Below is a small trained network, with its code and all its weights. Each question gives an input and a class and asks what happens when units are switched off, that is, made to give their printed mean instead of their output.

import numpy as np


def w(rows, s, z=0):
    codes = np.array(rows[::2]) - 128.0
    scale = np.full(codes.shape[1], s)
    scale[-1] = z or s
    return codes * scale


def norm(h):
    return h / np.sqrt((h * h).mean(-1, keepdims=True) + 1e-5)


def f(y):
    return np.maximum(y, 0)


def log_softmax(a):
    a = a - a.max(-1, keepdims=True)
    return a - np.log(np.exp(a).sum(-1, keepdims=True))


def net(x, mask):
    res = np.array(x, float).reshape(1, 2) / 4 @ E
    u = 0
    for l in range(4):
        y = f(norm(res) @ A[l][:, :-1].T + A[l][:, -1])
        res = res + np.where(mask[u : u + 3], y, B[l][:, -1]) @ B[l][:, :-1]
        u += 3
    return log_softmax(norm(res)[-1] @ U[:, :-1].T + U[:, -1])


A, B = {}, {}
E = w([
[130,154,94,127,12,89,205,156,155,91,160],'x0',
[119,3,185,48,119,166,150,183,128,169,25],'x1',
],0.011)
A[0] = w([
[42,100,117,52,126,137,69,173,107,175,145,236],'0.n0',
[138,207,58,94,34,229,140,192,197,97,66,55],'0.n1',
[187,115,159,46,136,162,254,81,115,99,129,4],'0.n2',
],0.005,0.003)
B[0] = w([
[150,253,100,178,86,70,118,83,179,144,253,253],'0.n0',
[98,206,50,96,192,158,178,212,167,248,117,223],'0.n1',
[42,159,83,194,179,118,115,147,115,118,51,170],'0.n2',
],0.0081,0.0039)
A[1] = w([
[39,23,159,112,162,126,196,121,193,188,65,111],'1.n0',
[79,2,100,199,227,226,23,113,117,170,79,39],'1.n1',
[137,62,128,28,72,150,114,108,198,165,70,1],'1.n2',
],0.0056,0.0019)
B[1] = w([
[148,193,99,177,146,144,61,39,171,77,207,255],'1.n0',
[103,140,94,246,60,86,206,138,113,187,222,247],'1.n1',
[152,163,56,158,64,133,88,60,113,55,51,213],'1.n2',
],0.012,0.005)
A[2] = w([
[161,50,137,200,51,64,136,69,49,42,123,8],'2.n0',
[182,253,156,107,114,63,92,90,102,231,124,197],'2.n1',
[92,89,109,98,219,168,44,228,179,148,43,238],'2.n2',
],0.0066,0.0012)
B[2] = w([
[55,54,104,15,180,46,136,135,90,58,67,163],'2.n0',
[71,69,118,105,160,119,152,100,163,138,94,254],'2.n1',
[132,93,139,145,85,141,80,148,154,4,125,129],'2.n2',
],0.014,0.0087)
A[3] = w([
[127,173,153,128,141,86,79,67,132,5,164,170],'3.n0',
[88,97,127,115,169,92,136,105,172,81,88,7],'3.n1',
[175,117,133,74,94,140,114,108,87,125,179,85],'3.n2',
],0.012,0.0018)
B[3] = w([
[140,143,162,151,120,195,5,127,134,128,53,254],'3.n0',
[232,116,195,91,102,96,127,167,39,115,124,224],'3.n1',
[124,136,152,84,168,126,76,193,91,209,175,128],'3.n2',
],0.015,0.011)
U = w([
[164,166,129,159,117,151,7,97,119,83,52,104],'0',
[28,191,36,172,125,144,175,106,185,170,176,241],'1',
[209,94,170,77,136,89,152,154,81,115,105,106],'2',
[76,82,160,74,178,181,152,119,165,42,134,3],'3',
],0.014,0.0043)

Each question gives the input, the list of numbers given to net, and the class t.
The units are the neurons (one row each of A and B). Each row of codes is followed by its name. A weight is (code - 128) times the scale printed after its matrix; where a second scale follows, it is the last column's (A, B and U).
mask holds one flag per neuron, layer by layer. A switched-off neuron (its flag False) gives its mean, the last column of its row in B, instead of its output. The means were averaged over made-up inputs and are rounded, as every weight is.
A unit's drop is (log p(t) with every unit on - log p(t) with that unit switched off) / (log p(t) with every unit on - log p(t) with every unit switched off).
The circuit of an input: a set's keep is (log p(t) with only the set's units on - log p(t) with every unit switched off) / (log p(t) with every unit on - log p(t) with every unit switched off). Starting from all 12 units, units are removed one at a time, each time the one whose removal leaves the highest keep (on an exact tie, the one counted first), for as long as the keep stays at least 0.8.
units of the circuit, in order: the units of the circuit, biggest drop first
unit that matters most: the unit with the biggest drop
k most important neurons: the k neurons with the biggest drops, biggest first
top k neurons in layer l: the k neurons of layer l with the biggest drops, biggest first
drop when u is switched off: that unit's drop, to one decimal
input [7,-1], class 1: unit that matters most : 3.n1
input [-5,-4], class 1: 2 most important neurons : (1.n2; 1.n1)
input [4,-1], class 1: 2 most important neurons : (2.n0; 3.n0)
input [-3,-2], class 2: 4 most important neurons : (0.n1; 1.n0; 2.n0; 3.n0)
input [-8,-6], class 1: 2 most important neurons : (1.n1; 1.n2)
input [3,3], class 2: 4 most important neurons : (1.n1; 0.n1; 0.n0; 3.n0)
input [5,3], class 1: units of the circuit, in order : (0.n1; 3.n0)
input [7,3], class 1: 3 most important neurons : (0.n1; 3.n0; 3.n1)
input [1,-3], class 2: 3 most important neurons : (1.n0; 3.n1; 0.n0)
input [6,-5], class 1: 4 most important neurons : (0.n1; 1.n2; 3.n1; 2.n0)
input [-2,-3], class 2: 3 most important neurons : (1.n0; 3.n1; 2.n1)
input [5,-3], class 1: 2 most important neurons : (0.n1; 2.n0)
input [7,8], class 0: 2 most important neurons : (1.n2; 1.n0)
input [-7,-1], class 1: units of the circuit, in order : (1.n1)
input [2,-3], class 2: drop when 1.n0 is switched off : 1.0
input [-2,-2], class 2: drop when 3.n0 is switched off : 0.1
input [0,-3], class 2: drop when 2.n1 is switched off : 0.2
input [1,0], class 2: top 2 neurons in layer 3 : (3.n0; 3.n1)
